Below is a small trained network, with its code and all its weights. Each question gives an input and a class and asks what happens when units are switched off, that is, made to give their printed mean instead of their output.

import numpy as np


def w(rows, s, z=0):
    codes = np.array(rows[::2]) - 128.0
    scale = np.full(codes.shape[1], s)
    scale[-1] = z or s
    return codes * scale


def norm(h):
    return h / np.sqrt((h * h).mean(-1, keepdims=True) + 1e-5)


def f(y):
    return y / 2 * (1 + np.tanh(0.7978845608 * (y + 0.044715 * y**3)))


def log_softmax(a):
    a = a - a.max(-1, keepdims=True)
    return a - np.log(np.exp(a).sum(-1, keepdims=True))


def net(x, mask):
    res = np.array(x, float).reshape(1, 8) / 4 @ E
    u = 0
    for l in range(2):
        y = f(norm(res) @ A[l][:, :-1].T + A[l][:, -1])
        res = res + np.where(mask[u : u + 16], y, B[l][:, -1]) @ B[l][:, :-1]
        u += 16
    return log_softmax(norm(res)[-1] @ U[:, :-1].T + U[:, -1])


A, B = {}, {}
E = w([
[127,127,128,127,127,130,128,128,127,127],'x0',
[207,122,128,102,121,52,71,123,96,111],'x1',
[127,128,126,126,128,129,131,129,127,130],'x2',
[144,57,223,151,142,120,66,158,213,140],'x3',
[129,127,128,126,127,128,129,128,130,125],'x4',
[127,126,126,130,128,128,128,128,129,131],'x5',
[108,73,99,79,254,117,130,92,145,145],'x6',
[129,129,129,128,128,127,128,123,129,125],'x7',
],0.00081)
A[0] = w([
[107,76,136,157,158,125,107,123,134,197,21],'L0N1',
[126,124,129,117,121,131,128,126,130,131,125],'L0N2',
[17,180,67,83,130,250,237,118,93,107,70],'L0N3',
[106,165,103,156,68,155,152,169,64,132,3],'L0N4',
[129,127,128,120,129,129,131,139,128,125,127],'L0N5',
[126,148,141,143,138,135,135,81,147,54,133],'L0N6',
[128,126,129,119,123,129,130,127,132,130,125],'L0N7',
[81,132,179,185,61,201,164,197,181,154,67],'L0N8',
[131,235,68,182,23,132,166,133,18,110,73],'L0N9',
[128,129,128,133,129,128,126,124,128,128,128],'L0N10',
[86,107,183,182,90,181,153,175,204,173,68],'L0N11',
[127,124,130,111,121,133,129,132,130,126,124],'L0N12',
[38,108,108,108,217,192,178,45,165,131,60],'L0N13',
[130,134,124,150,136,122,127,123,127,134,133],'L0N14',
[144,141,38,35,205,99,170,67,84,94,127],'L0N15',
[152,119,220,169,45,139,102,201,205,97,114],'L0N16',
],0.0018,0.00055)
B[0] = w([
[147,184,137,105,117,143,178,140,146,68,123],'L0N1',
[128,129,131,132,130,128,128,132,126,124,127],'L0N2',
[173,107,148,251,124,41,167,149,165,191,243],'L0N3',
[148,107,158,112,170,101,143,91,200,103,144],'L0N4',
[129,125,126,127,129,127,129,122,129,131,128],'L0N5',
[110,95,150,129,134,145,108,183,133,156,130],'L0N6',
[128,129,131,131,130,128,128,132,126,126,127],'L0N7',
[72,135,155,152,180,163,100,25,106,81,216],'L0N8',
[161,104,183,53,159,149,153,123,213,69,250],'L0N9',
[129,133,130,128,129,128,127,131,128,128,128],'L0N10',
[73,127,161,124,137,192,96,65,87,80,201],'L0N11',
[127,128,131,133,130,125,128,130,128,125,127],'L0N12',
[133,93,140,130,57,141,170,254,121,186,198],'L0N13',
[128,126,125,121,124,133,129,126,128,130,129],'L0N14',
[50,149,97,171,147,152,80,136,28,137,203],'L0N15',
[90,141,105,204,121,138,108,82,31,192,248],'L0N16',
],0.0013,0.0012)
A[1] = w([
[143,136,174,152,58,136,121,220,150,115,128],'L1N1',
[172,155,142,20,99,113,119,95,156,69,33],'L1N2',
[200,169,159,126,40,88,84,95,98,78,73],'L1N3',
[98,70,160,107,181,159,129,134,186,139,195],'L1N4',
[67,86,182,140,155,211,128,151,203,154,58],'L1N5',
[97,176,103,142,92,159,196,101,146,110,64],'L1N6',
[97,176,111,150,76,163,191,106,131,112,69],'L1N7',
[150,182,88,100,132,103,125,113,60,112,1],'L1N8',
[116,155,101,111,152,138,126,89,93,141,55],'L1N9',
[177,136,133,21,110,100,127,103,163,73,29],'L1N10',
[204,81,103,49,138,51,150,189,177,133,30],'L1N11',
[118,159,172,162,51,169,211,128,252,110,30],'L1N12',
[168,83,161,106,143,99,48,135,120,137,83],'L1N13',
[172,186,79,78,118,86,136,111,62,100,22],'L1N14',
[151,94,101,60,177,94,67,165,78,157,45],'L1N15',
[144,74,155,96,171,112,91,129,154,130,143],'L1N16',
],0.0023,0.00037)
B[1] = w([
[88,66,45,71,249,133,132,98,125,175,155],'L1N1',
[107,114,153,129,127,175,217,172,77,113,129],'L1N2',
[120,83,109,127,101,152,175,228,139,208,224],'L1N3',
[165,223,101,72,63,138,148,173,152,103,194],'L1N4',
[119,184,92,35,56,174,116,173,99,91,249],'L1N5',
[196,147,195,170,174,74,113,113,169,117,159],'L1N6',
[182,164,191,169,194,78,132,95,172,101,169],'L1N7',
[104,58,135,75,125,157,68,126,154,119,132],'L1N8',
[105,73,172,149,99,110,84,126,175,119,121],'L1N9',
[119,132,167,146,113,179,201,148,75,96,122],'L1N10',
[100,195,199,181,100,204,161,82,114,73,149],'L1N11',
[189,122,78,62,210,47,61,36,132,50,244],'L1N12',
[187,144,109,185,160,62,192,87,185,142,178],'L1N13',
[98,67,145,52,115,187,80,141,138,113,155],'L1N14',
[150,144,139,142,165,71,101,21,169,64,182],'L1N15',
[154,204,99,123,134,114,193,109,184,86,159],'L1N16',
],0.0014,0.0011)
U = w([
[217,185,166,155,202,39,167,40,214,54,250],'0',
[176,63,198,43,49,203,220,204,44,66,119],'1',
[46,136,48,201,196,89,217,210,97,241,106],'2',
[75,44,55,47,188,77,22,66,34,89,72],'3',
[30,179,212,206,74,223,37,56,110,121,104],'4',
[199,43,173,208,40,77,71,184,118,255,85],'5',
[77,207,87,2,105,209,115,225,213,132,107],'6',
],0.0064,0.0014)

Each question gives the input, the list of numbers given to net, and the class t.
The units are the neurons (one row each of A and B). Each row of codes is followed by its name. A weight is (code - 128) times the scale printed after its matrix; where a second scale follows, it is the last column's (A, B and U).
mask holds one flag per neuron, layer by layer. A switched-off neuron (its flag False) gives its mean, the last column of its row in B, instead of its output. The means were averaged over made-up inputs and are rounded, as every weight is.
A unit's drop is (log p(t) with every unit on - log p(t) with that unit switched off) / (log p(t) with every unit on - log p(t) with every unit switched off).
The circuit of an input: a set's keep is (log p(t) with only the set's units on - log p(t) with every unit switched off) / (log p(t) with every unit on - log p(t) with every unit switched off). Starting from the 12 units with the biggest drops (on a tie, the unit counted first), units are removed one at a time, each time the one whose removal leaves the highest keep (on an exact tie, the one counted first), for as long as the keep stays at least 0.8.
circuit, biggest first: the units of the circuit, biggest drop first
unit that matters most: the unit with the biggest drop
k most important neurons: the k neurons with the biggest drops, biggest first
top k neurons in layer l: the k neurons of layer l with the biggest drops, biggest first
drop when u is switched off: that unit's drop, to one decimal
input [7,0,-1,4,-8,-5,-2,8], class 4: circuit, biggest first	[L0N11; L0N8]
input [-2,-8,-7,7,-3,-3,6,-7], class 6: circuit, biggest first	[L1N5; L1N4]
input [0,-1,1,-2,-7,-7,-1,-1], class 0: circuit, biggest first	[L0N3; L0N9]
input [-8,-1,-2,-5,-1,-3,4,6], class 2: unit that matters most	L0N3
input [4,0,1,-8,2,-6,-6,-6], class 0: circuit, biggest first	[L1N7; L0N9]
input [-8,-5,2,1,-6,-4,1,5], class 6: top 4 neurons in layer 0	[L0N13; L0N16; L0N15; L0N11]
input [2,-2,-8,1,-7,3,3,3], class 6: 2 most important neurons	[L0N16; L1N5]
input [7,4,0,1,-6,-2,7,-1], class 0: 2 most important neurons	[L1N15; L0N16]
input [1,0,-1,2,2,1,5,-3], class 6: circuit, biggest first	[L1N12; L1N4]
input [4,0,-2,5,-4,2,5,7], class 6: circuit, biggest first	[L1N5; L1N4]
input [0,-4,6,-1,3,4,-8,1], class 0: circuit, biggest first	[L1N12; L0N9]
input [-6,-8,0,-2,-6,-6,0,-5], class 0: top 2 neurons in layer 1	[L1N12; L1N3]
input [-6,-6,-7,1,-1,1,4,-8], class 6: 2 most important neurons	[L1N5; L0N16]
input [3,-7,-8,3,-3,-3,3,-2], class 6: circuit, biggest first	[L1N5]
input [6,2,2,-7,-6,3,-6,-1], class 1: 2 most important neurons	[L0N9; L1N3]
input [-8,-8,0,-1,-6,7,-2,1], class 0: 2 most important neurons	[L1N12; L0N3]
input [-7,-7,6,-1,-2,-8,-1,-7], class 0: 2 most important neurons	[L1N12; L0N3]
input [6,0,-1,0,-8,8,5,-7], class 2: top 3 neurons in layer 0	[L0N9; L0N13; L0N15]
input [-3,4,2,0,1,-8,-5,-7], class 1: top 2 neurons in layer 1	[L1N2; L1N10]
input [-6,0,-5,-2,-6,7,2,0], class 2: circuit, biggest first	[L1N12]
input [-1,-5,6,8,0,8,6,0], class 6: top 2 neurons in layer 1	[L1N5; L1N4]
input [-7,2,-3,-2,2,-1,-5,-8], class 1: top 2 neurons in layer 0	[L0N9; L0N3]
input [3,-1,-8,6,2,-4,2,4], class 6: 2 most important neurons	[L1N5; L0N3]
input [-6,6,5,-6,-4,-7,-2,-7], class 1: drop when L0N9 is switched off	0.2
